Each row has a name. Each piece below is followed by the name of the row it came from, unless a question asks for something else. Each question is about the rows just above it.

T: [142 161 132 143 107  97 103 127]
A: [174  74 118 146 169 142 180 110]
S: [ 81 104 100 165 192 186 117 131]
U: [ 49 147 146 126 152 146  79 167]
K: [130  94 129 114 154 143 160 133]
L: [102  91 171 112 153 151 144 150]
B: [102  91 171 112 153 151 144 167]
Q: [174 154 122 129  98  80 126 117]
N: [202 111  99 133 125 119 171 107]
G: [139 148 136 152 113 141 111 142]
The row named N: : [202 111  99 133 125 119 171 107]
The row with [102  91 171 112 153 151 144 150] is : L
The row named S: : [ 81 104 100 165 192 186 117 131]
[129 114 154] is in which row? : K
The row named U: : [ 49 147 146 126 152 146  79 167]

M: [128 110 188 136 142 110 140 114 141 115 160  98 121  69 114 126 143 102
 106 139]
R: [155 121 122 177 128  90 121 110 127 142  83 137 103 136 158 151  83  91
  88 146]
Z: [109 130 105 160 102 119 132 130 100 153  77 185 125 161 103 120 112 163
 104 147]
The row with [ 77 185 125 161 103 120 112 163 104 147] is : Z
The row named M: : [128 110 188 136 142 110 140 114 141 115 160  98 121  69 114 126 143 102
 106 139]

W: [156 108 139 101 152]
D: [188 129  90 154 167]
J: [175 101 108 152 139]
The row named J: : [175 101 108 152 139]
which: [152 139] : J
which: [108 139 101 152] : W
The row named W: : [156 108 139 101 152]
The row named D: : [188 129  90 154 167]
The row with [101 108 152 139] is : J

E: [136 108  98 130 136 132 125 145 145 129 165  99 123 130 108 124 112 112
 128 154 137 132 119 137 110 103 118 144 139 158 108 146 139 141 139 118
 123]
H: [148 105  84 128 155 132 159 158 145 130 136  82 126 126  87 116 138 118
 135 160 132 168 107 137 101 114 115 134 150 167 109 118 140 187 135 116
 135]
X: [144 132  74  97  97  88 143 138 136  92 160 107 105 145 156 114 139 117
 120 111 174  88 138 144 137 141 115 103 140 143 148 138 152 101 181 116
 149]
Y: [150 126 136 137 168  92 110 126 145 129 127 117 153 133 156 133 110 112
 128 135 106 114 124 118 122 120 106  94 133 143 123 136 117 140 152 138
 100]
F: [118 136 145 126  92 110 137 126 168 150 198 187  90 149 122 161 120 148
 127 148 137 175 125 126 122 165 172 108 159 118 171  91 170 169 173 156
 119]
P: [124 145 129 201 143  88 106 146 199 150 198 187 121 149 122 161 120 148
 127 148 137 175 125 126 122 180 172 108 159 118 171  91 170 169 173 156
 119]
C: [126 125 133 125 160 132 127 158 142  89 142 126 159 180  93 135 144  84
 118 106  96 141 138 158 130 137 118 129 153 108 157 142 132 115 114 167
 136]
The row named X: : [144 132  74  97  97  88 143 138 136  92 160 107 105 145 156 114 139 117
 120 111 174  88 138 144 137 141 115 103 140 143 148 138 152 101 181 116
 149]
which: [126 145 129] : Y
Which row holds [126 136 137 168  92 110 126 145]? : Y
[125 160] is in which row? : C
The row named F: : [118 136 145 126  92 110 137 126 168 150 198 187  90 149 122 161 120 148
 127 148 137 175 125 126 122 165 172 108 159 118 171  91 170 169 173 156
 119]
[110 126 145] is in which row? : Y
[187 121 149 122 161 120 148 127 148 137] is in which row? : P

Zap: [140 128 110 133 119 120 132 148 114 123 123 127 149 114 125 118 100 117
 114 132 148 139 119 131 139 122 135 115 117 117 143 127 141 128 119 131
 129]
Vir: [128 119 110 133 119 120 132 148 114 123 123 127 149 114 125 118 100 117
 114 132 148 139 119 131 139 122 135 136 117 117 143 127 141 128 119 131
 126]
tolip: [140 128 127 137 133 120 149 114 135 123 139 141  88 132 133 100 117 118
 137 123 111 120 134 132 140 131 127 141 129 142 121 120 105 127 131 145
 126]
The row named tolip: : [140 128 127 137 133 120 149 114 135 123 139 141  88 132 133 100 117 118
 137 123 111 120 134 132 140 131 127 141 129 142 121 120 105 127 131 145
 126]
The row named Zap: : [140 128 110 133 119 120 132 148 114 123 123 127 149 114 125 118 100 117
 114 132 148 139 119 131 139 122 135 115 117 117 143 127 141 128 119 131
 129]
which: [140 128 127 137 133 120 149 114 135 123 139 141  88 132 133 100 117 118
 137 123 111 120 134 132 140 131 127 141 129 142 121 120 105 127 131 145
 126] : tolip
which: [128 119 110 133 119 120 132 148 114 123 123 127 149 114 125 118 100 117
 114 132 148 139 119 131 139 122 135 136 117 117 143 127 141 128 119 131
 126] : Vir

Kufit: [190  95 127 179 143 183 143 129 126 165 126  94  90 130 195]
nosu: [ 93  98  99 105  91 109 123 118  89 100  92 136 129  97  57]
bofi: [156 175 141 192 173 133 150  93 147 163 159 101  90 187 187]
guduk: [156 154 142 171 136 164 146 152 140 148 151  98 102 148 155]
Bis: [184 186 143 202 184 172 175 180 165 186 174 116 109 189 186]
memaf: [156 154 142 171 136 164 146 152 140 148 151  98 120 140 136]
fug: [156 154 142 171 136 164 146 152 140 148 151 101  90 187 187]
tif: [127  76 155  59 136 140  99  84 148 122 125 180 194  98 140]
The row named guduk: : [156 154 142 171 136 164 146 152 140 148 151  98 102 148 155]
The row named bofi: : [156 175 141 192 173 133 150  93 147 163 159 101  90 187 187]
The row named Bis: : [184 186 143 202 184 172 175 180 165 186 174 116 109 189 186]
The row named nosu: : [ 93  98  99 105  91 109 123 118  89 100  92 136 129  97  57]

kadod: [129 134 130 126 129 126 133 136 123 120]
zodod: [111  93 142 138 154  95 158 121 122 104]
lerob: [162  61 154 151 170  80 165 141 122  91]
Gor: [143 108 138 128 155 104 134 131 130 131]
vum: [143 108 138 128 155 104 134 131 130 129]
moba: [150  93 142 128 155 104 130 131 134 126]
fugi: [115 152 117 118 113 145 115 123 130 143]
Vila: [107 164 106 116  94 160 114 126 124 139]
tamu: [129 134 130 126 129 126 133 113 128 126]
The row named Vila: : [107 164 106 116  94 160 114 126 124 139]
Where do [126 133 113 128 126] appear? : tamu
which: [143 108 138 128 155 104 134 131 130 129] : vum

zumo: [155 139 127  95 175 140 125 129 129 168 137 122 133 170 128 138  99 132
  56 132]
sare: [131 109 134 136 120 138 126 129 145 155 104 156 197  91 118 129 151 160
 177 145]
pas: [128 138  99 132  59 132 153 139 127 102 151 134 117 109 119 203 183  91
 139 130]
which: [153 139 127] : pas
which: [140 125 129 129 168 137 122 133 170 128] : zumo
which: [128 138  99 132  56 132] : zumo
which: [170 128 138  99 132] : zumo
which: [151 160 177 145] : sare
which: [153 139] : pas
Which row holds [104 156 197  91 118 129 151 160]? : sare

Mab: [110 174 154 119 147]
kag: [ 98 142 169 152 139]
dovup: [122 154 110 144 134]
vemi: [132 107 110 136 123]
nudu: [144 122  93 131 122]
sol: [115 139 136 160 114]
zepo: [166 138 110 148 121]
dadif: [126 157 163 193 150]
Nesu: [134 159 121 173 139]
Fona: [110 144 122 154 103]
The row named sol: : [115 139 136 160 114]
which: [122 154 110 144] : dovup

Vusus: [135 114 131 103 128 131  55 130 122 120]
dogo: [126 131 141 119 127 121 161 132 109 130]
sisib: [133 137 151 125 130 122 169 128 122 128]
botop: [128 130 125 122 169 133 151 137 122 120]
fafo: [125 127 114 127 133 142 133 118 132 128]
tuva: [133 137 151 125 130 122 169 128 131 129]
pebu: [132 118 126 147 128 140 123 128 154 130]
Bapak: [148  87 123 140 123 123 105 120 136 127]
Niv: [126 148  87 125 130 148 124 109 121 123]
which: [133 137 151 125 130 122 169 128 122 128] : sisib
Which row holds [132 118 126 147 128 140 123 128]? : pebu
which: [126 147 128 140 123 128] : pebu
Which row holds [148  87 125]? : Niv
The row named tuva: : [133 137 151 125 130 122 169 128 131 129]
which: [128 130 125 122 169 133 151 137 122 120] : botop

vesor: [121 123 117 126 120 134 128 125 128 140 121 120 134 127 133 125 137 118
 128 134 130 129]
Zes: [116 135 139 126 116 137 132 132 129 119 125 132 127 122 149 134 125 120
 130 133 137 153]
sek: [130 122 121 140 123 133 130 120 137 146 124 145 134 123 153 134 131 122
 130 137 141 140]
Kodas: [120 130 123 137  99 147 140 132 149 131 114 130 128 112 160 130 133 121
 141 135 135 141]
Darur: [144 113 123 127 114 137 136 112 130 143 113 118 136 115 151 122 128 119
 135 137 136 146]
Dofak: [153 107 113 131 129 134 135 105 130 159 124 142 129 121 139 117 125 133
 137 137 142 124]
kobu: [135 132 150 132 185  83  83 103  91 118 141 126 147 151  96 126 131  94
  85 139 149 140]
The row named kobu: : [135 132 150 132 185  83  83 103  91 118 141 126 147 151  96 126 131  94
  85 139 149 140]
which: [124 145 134 123 153 134 131 122] : sek
The row named vesor: : [121 123 117 126 120 134 128 125 128 140 121 120 134 127 133 125 137 118
 128 134 130 129]

dini: [154 104 149 187 132]
femem: [133 159 178 121 111]
Nis: [136 141  75 132 135]
tur: [144  89 134 157  94]
Notof: [132 146 136 154 134]
kagav: [125  91  97 125 107]
Dagub: [154 104 149 118 158]
Vimi: [132 146 136 152 178]
zipa: [143 120  70 159 147]
fazi: [127 128 155 143 156]
The row named tur: : [144  89 134 157  94]
which: [132 146 136 152 178] : Vimi
The row named Nis: : [136 141  75 132 135]

